Here is a tiny trained network, its code and every weight. The questions are about switching its units off for an input and a class, where a switched-off unit gives its printed mean instead of its output.

import numpy as np


def w(rows, s, z=0):
    codes = np.array(rows[::2]) - 128.0
    scale = np.full(codes.shape[1], s)
    scale[-1] = z or s
    return codes * scale


def f(y):
    return np.maximum(y, 0)


def log_softmax(a):
    a = a - a.max(-1, keepdims=True)
    return a - np.log(np.exp(a).sum(-1, keepdims=True))


def net(x, mask):
    res = np.array(x, float).reshape(1, 6) / 4 @ E
    y = f(res @ A[0][:, :-1].T + A[0][:, -1])
    res = res + np.where(mask, y, B[0][:, -1]) @ B[0][:, :-1]
    return log_softmax(res[-1] @ U[:, :-1].T + U[:, -1])


A, B = {}, {}
E = w([
[133,124,150,71,106,96,206,64,146,158,130],'x0',
[105,60,96,33,95,226,50,240,93,254,82],'x1',
[90,38,154,88,154,152,162,74,142,51,7],'x2',
[107,46,108,130,157,142,86,137,204,44,126],'x3',
[32,141,131,189,67,87,124,99,135,145,180],'x4',
[3,153,48,119,206,106,153,107,18,148,141],'x5',
],0.0078)
A[0] = w([
[1,104,91,180,158,121,106,113,79,94,110,132],'N1',
[136,114,128,66,161,125,163,116,100,139,81,104],'N2',
[137,31,144,90,109,176,92,147,222,107,65,212],'N3',
[88,157,106,134,107,38,228,17,144,137,201,136],'N4',
[124,116,61,169,207,109,105,133,160,66,174,149],'N5',
[183,149,134,144,124,126,124,168,142,111,149,2],'N6',
[101,132,80,104,93,152,93,207,90,220,165,67],'N7',
[83,128,88,98,108,152,93,174,57,217,145,180],'N8',
[132,185,123,139,107,106,157,141,83,179,188,97],'N9',
[19,75,86,53,168,143,165,97,69,125,66,205],'N10',
[122,124,74,142,176,122,104,131,168,53,172,119],'N11',
[128,119,124,158,187,102,198,58,119,64,76,98],'N12',
[115,47,157,110,105,149,113,131,189,91,96,123],'N13',
],0.0091,0.0045)
B[0] = w([
[83,135,149,200,112,70,111,119,122,141,158,204],'N1',
[141,106,101,108,124,140,132,157,132,134,125,165],'N2',
[144,27,4,102,93,142,155,149,162,165,122,225],'N3',
[162,143,123,90,101,118,169,73,187,89,182,249],'N4',
[70,127,138,185,113,91,108,132,123,146,132,185],'N5',
[140,106,122,107,139,147,123,156,104,153,94,147],'N6',
[138,154,159,118,206,150,123,124,92,99,95,203],'N7',
[133,130,149,131,226,142,122,177,64,144,89,216],'N8',
[87,104,115,166,98,107,118,132,148,136,134,191],'N9',
[155,133,145,104,220,170,102,183,59,156,70,233],'N10',
[84,114,136,182,127,110,116,143,120,152,128,173],'N11',
[159,179,162,91,153,143,135,96,114,87,134,206],'N12',
[125,68,47,134,100,123,139,151,144,163,141,187],'N13',
],0.013,0.015)
U = w([
[112,107,100,151,11,97,144,108,192,131,158,252],'0',
[185,110,110,45,151,166,126,162,114,140,96,41],'1',
[130,187,221,124,142,108,135,72,135,77,148,81],'2',
[93,126,162,177,158,118,92,167,86,154,107,132],'3',
],0.012,0.0021)

Each question gives the input, the list of numbers given to net, and the class t.
The units are the neurons (one row each of A and B). Each row of codes is followed by its name. A weight is (code - 128) times the scale printed after its matrix; where a second scale follows, it is the last column's (A, B and U).
mask holds one flag per neuron, in row order. A switched-off neuron (its flag False) gives its mean, the last column of its row in B, instead of its output. The means were averaged over made-up inputs and are rounded, as every weight is.
A unit's drop is (log p(t) with every unit on - log p(t) with that unit switched off) / (log p(t) with every unit on - log p(t) with every unit switched off).
The circuit of an input: a set's keep is (log p(t) with only the set's units on - log p(t) with every unit switched off) / (log p(t) with every unit on - log p(t) with every unit switched off). Starting from the 12 units with the biggest drops (on a tie, the unit counted first), units are removed one at a time, each time the one whose removal leaves the highest keep (on an exact tie, the one counted first), for as long as the keep stays at least 0.8.
circuit, biggest first: the units of the circuit, biggest drop first
k most important neurons: the k neurons with the biggest drops, biggest first
drop when u is switched off: that unit's drop, to one decimal
input [5,6,0,-6,4,1], class 3: circuit, biggest first -> [N3]
input [4,-1,4,4,-1,-5], class 0: 2 most important neurons -> [N10 N8]
input [6,1,-4,2,8,5], class 2: 2 most important neurons -> [N4 N3]
input [-3,-6,5,0,6,-2], class 2: 4 most important neurons -> [N3 N12 N9 N2]
input [7,8,0,-6,4,0], class 3: 2 most important neurons -> [N3 N4]
input [-2,-8,-4,-7,-3,6], class 2: 3 most important neurons -> [N3 N12 N13]
input [-5,4,7,-5,-4,6], class 3: 3 most important neurons -> [N1 N4 N3]
input [-5,5,-8,-5,-2,-5], class 3: 3 most important neurons -> [N3 N4 N9]
input [7,-6,-7,7,-2,-4], class 0: 3 most important neurons -> [N10 N7 N8]
input [7,8,7,-2,3,7], class 3: 3 most important neurons -> [N1 N4 N8]
input [-3,6,4,5,-1,7], class 3: 2 most important neurons -> [N1 N4]
input [-1,-1,-4,-1,0,-4], class 0: drop when N10 is switched off -> 1.3
input [-5,-6,1,-5,1,3], class 2: drop when N12 is switched off -> 0.1
input [5,-7,8,4,-2,3], class 2: circuit, biggest first -> [N12]
input [-2,7,4,-1,-2,8], class 3: drop when N8 is switched off -> 0.1
input [-3,-5,3,3,1,2], class 2: 2 most important neurons -> [N3 N12]
